[  33  -87   73   79    2   50  -80   -6   -3  -12   38 -100   10   80
   96  -52   14  -26    4  -15   37  -75  -82  -90  -97  -67   33  -60
   -2  -22  -95  -42  -43  -55   76   96   31   52  -74  -47  -66   72
   21  -40] -> j_170
[ -49   55  -89  -51   50   38   16  104  101  -47  -20  -89 -100   10
  -23  -77    6   47   10   15    1   -2   83  -78  -79   59    9  -26
  -50 -101   52    4   75   55  102   54    6  103  100   38   36  104
  -66  -98] -> j_816
[ -23   87  -37   10  -96   73   58  -96  -70  -73  -57   -1    4  -70
   36   89  -34  -37  -45   91  -40   20  -18   23  -46  -30   89  -26
 -101   54   17  101   45   87  -19  -52  -30  -42   21  -14  -12  -18
   97   13] -> j_945
[ -67   57   92  -42  -28   36   65  104   21   -4  -10  -37  -29   25
   96  -18   -5   -9   98 -102  -70   63   31   78  -91  -39   57  -16
  -25  -14  -36  -80   58    7  -34    3  -76   75  -66  -68    8   53
  -29 -100] -> j_655
[ -11   22   17   49  -11  -44  -69   23  -66    8  -78   27  -36   66
   91  105   99  -70   -1  -97   41   74  -62   85  -86  -61   -1   89
   57  -99   44  -64  -98   55   90   46   -2  -52   70  -87   11   66
   49 -100] -> j_475
[ -23   87  -37   10  -96   82   58  -96  -70  -73  -57   -1    4  -70
   36   89  -34  -37  -45   91  -40   20  -18   23  -46  -30   89  -26
 -101   54   17  101   45   87  -19  -52  -30  -42  -66  -14  -12  -18
   97   13] -> j_715
[-65 -54 -49   9 -84  40  70  58  40 -34 -81  64 -41  33  71 -90 -75  -4
 -76  99  65  36 -52 -36 -62  51  46  25  23  92  37  82  48 -85 -76 -18
  74  89  23  99  89  22 -53  47] -> j_117
[-73 -49 -65 -10 -59 -14  82 -40 100  18 -87 102  58 -17 -60  75  55 -84
 -81 -55 -32 -81 -25 -10  40 -89 101 -23  36  56   8  15  43 -71 -89 -27
  91  78   4   9 -80  73 -42  53] -> j_490
[  34   75  -40  -62  -30   81   60  -52   34   47   41   74    3  102
  -63  -94  -35  -51   35  -24  103   73  -21   45   -3   48 -101   63
   48   -4  -82  -68   17  -77  -54   58   47  -32   34 -102  -51    7
   -4   53] -> j_277
[  30  -20  -34   97   83    6   31 -102    6   12  102   77   35  -98
  -19   62   84  -40   12   63   35   28  -31   94 -102   34   95  -76
  101   91  -64  -95 -100   85   55  -16  -87   82   -7   69 -104  -89
  -86   98] -> j_846
[ -52   71   17  -76    0  -26   45   63   -7  -13  103  -64   71  -25
   99   45   -7  -82   94  -49  -27 -102  -60   85   30   42  -17   48
   90   78   94    1   -6   89  -24  -93  -32   82  -73   -6   30   87
   90  -38] -> j_575
shift -1: [-89]	[-90]
shift -1: [54]	[53]
shift -1: [47]	[46]
shift +1: [103 100  38  36]	[104 101  39  37]
shift -1: [92 37]	[91 36]
shift -1: [ 21  -4 -10]	[ 20  -5 -11]

[72 38 12 50 50  9] -> j_400
[21 38 12 50 50  9] -> j_975
[  0   5  38  84  96 -12] -> j_834
[ 71   5  38  84  96 -12] -> j_891
[-127   -6    7    0   61   -5] -> j_13
shift -1: [72]	[71]
shift +1: [ 5 38]	[ 6 39]
shift +1: [12]	[13]

